Questions about the matrix below. Rows and columns are numbered from 1.
1) Report the entry in the top-right corner.
2) Report the entry in the bottom-left corner.
3) Report the entry just right of the largest entry.
4) Report the entry at row 1, column 1.
5) Report the entry directly below 95.0.
6) Report the entry at row 1, column 2.
7) Report the entry directly below 71.5.
8) Report the entry at row 2, column 1.
 226.3     4.0    84.0   186.5
 201.6    21.9    62.5   226.3
  30.1  -178.6   226.1   110.3
  71.5  -211.5   146.2    72.5
 238.3    52.7   251.7  -130.0
  24.2   -10.0   123.2     1.9
-111.4     4.4   -72.2    95.0
 147.9    16.2   246.4    57.2
 231.6    94.4   162.0  -127.2
 232.3    13.0   185.5    96.6
 213.7   116.5   112.9    91.8
1) 186.5
2) 213.7
3) -130.0
4) 226.3
5) 57.2
6) 4.0
7) 238.3
8) 201.6

a =
[[61 66 60 66 63 64]
 [96 62 90 49 81 84]
 [49 66 50 73 59 58]
 [30 67 35 80 47 45]
 [12 74 20 87 39 37]
 [16 74 24 85 40 38]
 [66 73 69 57 63 64]]
Indices start at 1.
Report the entry in row 3 and column 1.
49
The entry in the top-right corner is 64
The entry in the bottom-left corner: 66
Report the largest entry.
96
The bottom-right entry: 64
Report the entry in row 1 and column 3.
60
The top entry of the column that holds the largest entry -> 61
The entry in row 2 and column 3: 90
Report the entry just right of 81.
84
Report the entry just left of 84.
81
Report the entry directly above 39.
47
The entry just left of 20: 74
Report the entry just right of 96.
62
The entry just left of 59: 73
The entry in row 3 and column 2: 66
Report the entry directly above 57.
85

X =
[[-9.3, 4.7, -6.8, 2.4, -4.3, -5.9, -0.2],
 [-1.4, -3.7, 9.2, -3.6, -10.6, -17.1, -2.8],
 [14.4, 0.5, 29.2, -30.3, -73.0, -61.9, -10.8]]
Rows and columns are numbered from 1.
The bottom entry of the column that holds the smallest entry -> -73.0
Report the entry just right of -61.9.
Answer: -10.8
The entry in the bottom-left corner -> 14.4
Report the top-right entry.
Answer: -0.2
The entry just right of -17.1 is -2.8
Report the entry directly above 29.2.
Answer: 9.2
The entry in row 1 and column 3 is -6.8
Report the entry at the centre.
Answer: -3.6
Report the entry just right of the largest entry.
Answer: -30.3
The entry just left of -3.7 -> -1.4
The median of all entries: -3.7
Report the entry just right of -3.6.
Answer: -10.6
The entry in row 3 and column 2: 0.5
The entry at row 1, column 2: 4.7
The entry in row 1 and column 1: -9.3
Report the bottom entry of the column that holds the largest entry.
Answer: 29.2
The entry just left of -10.8: -61.9

Questions about the table below.
1) Read off the entry in the top-right corner.
2) Read off the top-left entry.
3) Read off the entry in the bottom-right corner.
4) Read off the entry directly below the centre entry.
5) Read off the entry directly above the centre entry.
6) Read off the 4th entry in reading order.
7) Read off the second largest entry.
8) Read off the entry directly above 4.4.
-11.4   12.3  -15.5  -11.9   20.8   -2.7    9.6    2.8   -1.5  -21.1  -27.1
  4.1    1.3    3.6    1.2   -5.8    4.4   -0.5    6.2    5.6    4.3   12.3
  8.3   -4.9   13.1   14.8  -10.4    3.7    3.2    2.5    1.0   16.3   15.2
 12.8   -6.9   16.3    7.4  -11.4    5.4   -5.7    4.3    6.2   17.8   17.6
  3.6    0.7   11.3   10.3   -8.0    1.4    0.0    4.2    0.3   13.7   15.4
 -2.6    5.2   -1.0   -4.5   12.4    5.0    5.9   -0.8    2.4   -0.1   -7.5
  7.5   -2.3   12.7   10.5  -12.1    5.5   -4.1    4.2    7.9   15.8   22.7
1) -27.1
2) -11.4
3) 22.7
4) 1.4
5) 3.7
6) -11.9
7) 20.8
8) -2.7

m =
[[-29 -12  24 -19 -15  -7   7  -7 -18  37 -17 -20   5 -20   1  27]
 [  9   8  19  10  12  32  14   5  13   2   3   8   0   8  16   3]
 [  9   8  20  10  12  34  15   5  13   2   3   8   0   8  17   4]
 [  8   8  19  10  12  32  14   5  12   2   3   8   0   8  16   3]
 [  8   8  19  10  12  32  14   5  12   2   3   8   0   8  16   3]
 [-28 -14  11 -21 -19 -26  -1  -7 -23  34 -15 -21   6 -20  -8  24]
 [  9   8  19  10  12  33  14   5  13   2   3   8   0   8  17   3]
 [ -8   0  32  -1   3  30  18  -1   2  20  -7  -3   1  -3  17  16]
 [  8   8  18  10  11  31  14   5  12   2   3   8   0   8  16   3]
 [  8   8  18   9  11  30  13   5  11   3   3   8   0   8  15   4]
 [-28 -13  18 -20 -16 -15   3  -7 -20  35 -15 -20   6 -20  -3  25]
 [  9   8  20  11  12  34  15   5  13   2   3   9   0   9  17   3]]
Report the 2nd entry on the diagonal from the top-right corner.
16
The first entry of the largest entry's row -> -29
Report the 3rd entry on the diagonal from the top-right corner.
8
Report the smallest entry in the last row.
0
Report the 2nd largest entry.
35
The 3rd entry from the end, reading row by row is 9
Report the entry just left of the largest entry.
-18
Report the entry in the top-right corner.
27
The third entry on the main diagonal is 20
The second entry from the end, reading row by row -> 17
The bottom entry of the column that holds the largest entry -> 2
Report the bottom-right entry.
3
The largest entry: 37
Report the bottom entry of the column that holds the smallest entry.
9
Report the fourth entry in reading order.
-19
The fifth-last entry, reading row by row -> 9
Report the largest entry in the last row.
34
Report the 2nd entry on the main diagonal.
8
Report the entry directly below the largest entry.
2

9566  3031  2609  3982  3352  4453  3132  3884  5912
The entry just left of the smallest entry -> 3031
What is the entry just right of the smallest entry? 3982

Questions about the table below.
1) Read off the maximum.
2) Read off the entry just right of the centre entry.
3) Read off the median entry.
4) Read off the entry just left of the centre entry.
[[ 26.6 -35.0  28.9  16.9   5.7   6.5  44.3  10.7 -60.2 -15.5  -6.4 -24.8
  -13.4  -8.4   8.7]
 [ 46.2 -25.7  16.1  15.6   4.5   1.6  39.8  11.3 -55.3 -21.9  -2.0 -17.9
  -17.0  -7.5   8.8]
 [ 26.5 -29.1  20.6  15.0   5.5  -2.0  43.9  10.7 -61.9 -20.9  -3.6 -15.1
  -16.3  -8.3   8.3]
 [ 29.7 -27.1  19.6  23.0   5.2   8.8  42.9  11.8 -61.8 -16.0  -2.3 -15.7
  -16.5  -7.9   8.7]
 [ 38.2 -32.1  23.4  10.2   5.7   2.7  44.3  11.0 -62.9 -12.4  -4.5 -21.2
  -15.2  -8.3   8.6]
 [ 32.9 -38.0  42.6  10.5   4.4  26.7  38.7   7.5 -49.9  -5.8 -13.7 -26.3
   -6.0  -4.0   6.0]
 [ 53.1 -38.2  39.2  23.0   4.6  11.9  41.6   8.0 -55.5  -8.4 -12.6 -23.2
   -7.0  -4.6   5.4]
 [ 43.3 -38.3  39.9  35.6   4.0  21.8  39.2   8.2 -51.2  -2.1 -13.6 -25.6
   -6.0  -4.5   5.5]
 [ 14.7 -26.0  16.6  17.8   4.6 -22.1  41.3  12.2 -57.4 -14.3  -1.8 -18.5
  -16.7  -8.4   8.9]
 [ 44.2 -37.8  36.9  13.2   5.1  21.0  43.5   9.3 -58.6 -10.3 -11.4 -22.2
   -8.7  -6.1   7.2]
 [ 49.8 -36.9  32.7  14.1   5.6  -1.2  43.9  10.8 -63.0  -9.3  -9.0 -22.1
  -11.3  -7.8   7.2]]
1) 53.1
2) -49.9
3) 4.0
4) 38.7

Questions about the grid below. Indices start at 1.
1) Which number is the entry just right of 7415?
2) Which number is the entry in the top-right corner?
3) Which number is the entry just left of 1202?
4) Which number is the entry at row 1, column 1?
5) Which number is the entry in row 2 and column 1?
6) Which number is the entry in the bottom-left corner?
7) Which number is the entry in row 3 and column 2?
8) Which number is the entry directly above 5079?
[[5376 5353 7790 5635 4467 6413 8006 4239 5618 4194 4587 3366 8051]
 [6090 6135 5796 7908 6455 6455 5893 7288 7676 7415 6954 5262 3056]
 [5193 5353 8104 5162 4250 6450 8330 4521 5756 4085 4578 3512 7941]
 [7402 6046 6177 8178 7188 5947 6824 7733 8032 7949 5755 5557 2901]
 [4883 5173 6743 4884 4627 6692 5329 5123 5651 4421 3454 4539 8128]
 [4742 5261 6554 4936 4613 6689 5572 4690 5805 4468 3694 4330 8123]
 [5079 5210 7644 5312 4283 6590 8257 4798 5068 4950 4712 3963 7872]
 [4506 5375 6786 5235 4518 6796 5221 4816 5474 4464 3094 3815 7820]
 [6550 5012 8696 4967 4156 4812 9350 3939 1202 3526 3847 5289 4866]]
1) 6954
2) 8051
3) 3939
4) 5376
5) 6090
6) 6550
7) 5353
8) 4742

arr =
[[  1.9   1.9  -1.7   2.5   2.3   2.4]
 [-51.5 -53.0  55.9 -46.8 -47.1 -46.5]
 [-14.9 -15.2  16.0 -11.5 -11.3 -11.5]
 [-14.6 -15.0  15.5 -18.1 -18.2 -18.0]
 [-51.3 -52.8  55.5 -46.3 -46.6 -46.0]]
The first entry in reading order?
A: 1.9
The entry directly above -46.0 is -18.0
The top entry of the column that holds the largest entry is -1.7
The entry directly below the smallest entry -> -15.2
The entry directly below -14.9 is -14.6
The 3rd entry from the end, reading row by row -> -46.3
The entry just right of 15.5?
A: -18.1
The entry directly below -15.0?
A: -52.8
The 3rd entry on the main diagonal -> 16.0
The largest entry is 55.9
The last entry, reading row by row is -46.0
The entry just right of the largest entry?
A: -46.8
The entry in the bottom-left corner: -51.3
The smallest entry?
A: -53.0
The second entry in reading order?
A: 1.9
The largest entry in the first row?
A: 2.5
The third entry on the diagonal from the top-right corner is -11.5
The largest entry in the last column?
A: 2.4
The last entry of the largest entry's row?
A: -46.5
The entry directly below -15.2?
A: -15.0
The 4th-last entry, reading row by row?
A: 55.5
The entry directly above -46.6?
A: -18.2
The second-last entry, reading row by row?
A: -46.6
